Below is a small trained network, with its code and all its weights. Each question gives an input and a class and asks what happens when units are switched off, that is, made to give their printed mean instead of their output.

import numpy as np


def w(rows, s, z=0):
    codes = np.array(rows[::2]) - 128.0
    scale = np.full(codes.shape[1], s)
    scale[-1] = z or s
    return codes * scale


def norm(h):
    return h / np.sqrt((h * h).mean(-1, keepdims=True) + 1e-5)


def f(y):
    return y / 2 * (1 + np.tanh(0.7978845608 * (y + 0.044715 * y**3)))


def log_softmax(a):
    a = a - a.max(-1, keepdims=True)
    return a - np.log(np.exp(a).sum(-1, keepdims=True))


def net(x, mask):
    res = np.array(x, float).reshape(1, 3) / 4 @ E
    u = 0
    for l in range(3):
        y = f(norm(res) @ A[l][:, :-1].T + A[l][:, -1])
        res = res + np.where(mask[u : u + 5], y, B[l][:, -1]) @ B[l][:, :-1]
        u += 5
    return log_softmax(norm(res)[-1] @ U[:, :-1].T + U[:, -1])


A, B = {}, {}
E = w([
[62,231,104,109,95,82,97,3,150,67,104],'x0',
[97,19,168,138,150,211,82,172,113,164,98],'x1',
[117,241,193,76,107,91,79,23,153,234,117],'x2',
],0.0021)
A[0] = w([
[181,169,221,127,111,101,110,145,127,253,134,248],'0.n1',
[151,83,158,132,115,148,136,141,137,140,92,48],'0.n2',
[115,20,186,105,191,177,128,172,69,189,97,124],'0.n3',
[122,122,104,186,121,91,153,100,142,106,125,103],'0.n4',
[70,177,185,105,143,165,96,91,114,122,35,133],'0.n5',
],0.0034,0.0014)
B[0] = w([
[114,98,180,118,226,46,82,172,167,186,253,253],'0.n1',
[128,158,97,162,108,110,112,85,78,78,177,126],'0.n2',
[165,159,103,181,87,129,129,53,196,84,127,232],'0.n3',
[109,149,188,68,146,174,91,131,95,152,99,138],'0.n4',
[161,157,99,171,162,100,151,175,163,171,173,188],'0.n5',
],0.0046,0.0032)
A[1] = w([
[147,110,225,128,191,103,67,99,185,252,238,211],'1.n1',
[129,4,83,192,213,171,121,213,114,105,127,83],'1.n2',
[53,112,139,140,131,121,43,76,149,163,162,176],'1.n3',
[125,87,120,72,120,101,189,165,45,77,151,145],'1.n4',
[215,74,160,167,210,142,149,168,84,163,221,251],'1.n5',
],0.0035,0.0012)
B[1] = w([
[97,200,76,166,164,28,90,253,220,211,189,255],'1.n1',
[139,82,212,86,91,158,95,80,76,117,127,169],'1.n2',
[190,128,139,137,184,105,86,190,145,134,188,160],'1.n3',
[83,156,159,146,231,95,115,130,95,252,76,140],'1.n4',
[60,206,77,53,100,106,127,111,197,105,105,185],'1.n5',
],0.0037,0.0072)
A[2] = w([
[97,67,106,142,81,175,116,142,173,60,109,94],'2.n1',
[155,194,110,130,213,46,91,178,182,227,207,249],'2.n2',
[163,64,111,156,49,164,81,131,135,103,178,22],'2.n3',
[96,252,82,108,156,96,173,101,162,142,51,149],'2.n4',
[87,121,75,182,187,135,124,195,58,91,73,115],'2.n5',
],0.0038,0.0016)
B[2] = w([
[123,165,133,167,126,109,121,98,175,224,244,140],'2.n1',
[41,190,33,160,219,32,76,215,208,252,185,255],'2.n2',
[194,126,115,153,46,109,156,120,172,77,209,133],'2.n3',
[198,100,130,59,36,162,117,223,187,152,118,169],'2.n4',
[112,173,112,182,188,66,87,121,145,183,155,136],'2.n5',
],0.0039,0.01)
U = w([
[102,180,87,129,196,57,92,198,211,214,179,229],'0',
[76,97,161,155,253,135,137,75,13,120,82,5],'1',
[180,153,114,14,39,167,158,168,124,89,49,40],'2',
[163,63,145,182,51,198,132,51,146,75,215,205],'3',
],0.0069,0.0014)

Each question gives the input, the list of numbers given to net, and the class t.
The units are the neurons (one row each of A and B). Each row of codes is followed by its name. A weight is (code - 128) times the scale printed after its matrix; where a second scale follows, it is the last column's (A, B and U).
mask holds one flag per neuron, layer by layer. A switched-off neuron (its flag False) gives its mean, the last column of its row in B, instead of its output. The means were averaged over made-up inputs and are rounded, as every weight is.
A unit's drop is (log p(t) with every unit on - log p(t) with that unit switched off) / (log p(t) with every unit on - log p(t) with every unit switched off).
The circuit of an input: a set's keep is (log p(t) with only the set's units on - log p(t) with every unit switched off) / (log p(t) with every unit on - log p(t) with every unit switched off). Starting from the 12 units with the biggest drops (on a tie, the unit counted first), units are removed one at a time, each time the one whose removal leaves the highest keep (on an exact tie, the one counted first), for as long as the keep stays at least 0.8.
circuit, biggest first: the units of the circuit, biggest drop first
k most important neurons: the k neurons with the biggest drops, biggest first
k most important neurons of layer l: the k neurons of layer l with the biggest drops, biggest first
drop when u is switched off: that unit's drop, to one decimal
input [-2,-3,-7], class 1: 3 most important neurons of layer 1	1.n4, 1.n1, 1.n2
input [0,1,-8], class 3: most important neuron	2.n2
input [0,-7,-7], class 1: 3 most important neurons	1.n1, 2.n2, 0.n1
input [4,-5,-4], class 2: circuit, biggest first	0.n1, 1.n1, 2.n2
input [7,5,-6], class 3: circuit, biggest first	1.n1, 2.n2
input [1,5,-2], class 3: 3 most important neurons	1.n1, 2.n2, 0.n1
input [6,-7,1], class 2: 3 most important neurons	0.n1, 1.n1, 2.n2
input [-1,-3,-6], class 1: 2 most important neurons	1.n1, 1.n4
input [-4,-5,-3], class 2: circuit, biggest first	1.n1, 0.n1, 2.n2
input [-5,-7,-4], class 2: 2 most important neurons	1.n1, 0.n1
input [4,-7,-1], class 2: 2 most important neurons	0.n1, 1.n1
input [5,-3,-5], class 2: 3 most important neurons	0.n1, 1.n1, 2.n2
input [3,2,-2], class 3: 2 most important neurons of layer 1	1.n1, 1.n2
input [-5,-3,-4], class 3: 3 most important neurons	1.n1, 0.n1, 2.n2
input [4,5,-8], class 3: circuit, biggest first	2.n2, 1.n1
input [6,-5,-6], class 2: 4 most important neurons	0.n1, 1.n1, 2.n2, 2.n4
input [5,0,-5], class 1: 2 most important neurons	1.n1, 0.n3
input [0,-3,-4], class 1: 4 most important neurons	0.n1, 1.n1, 2.n2, 0.n3
input [-4,-5,-8], class 1: 3 most important neurons	1.n4, 1.n1, 2.n2
input [-2,-2,-2], class 1: 2 most important neurons of layer 2	2.n2, 2.n4
input [-8,-7,-5], class 2: 2 most important neurons of layer 1	1.n1, 1.n5
input [7,-4,-7], class 2: 2 most important neurons of layer 1	1.n1, 1.n3
input [5,0,-1], class 2: drop when 0.n1 is switched off	1.0
input [2,-3,0], class 2: drop when 1.n1 is switched off	0.9
input [5,-2,-7], class 1: drop when 1.n5 is switched off	0.4
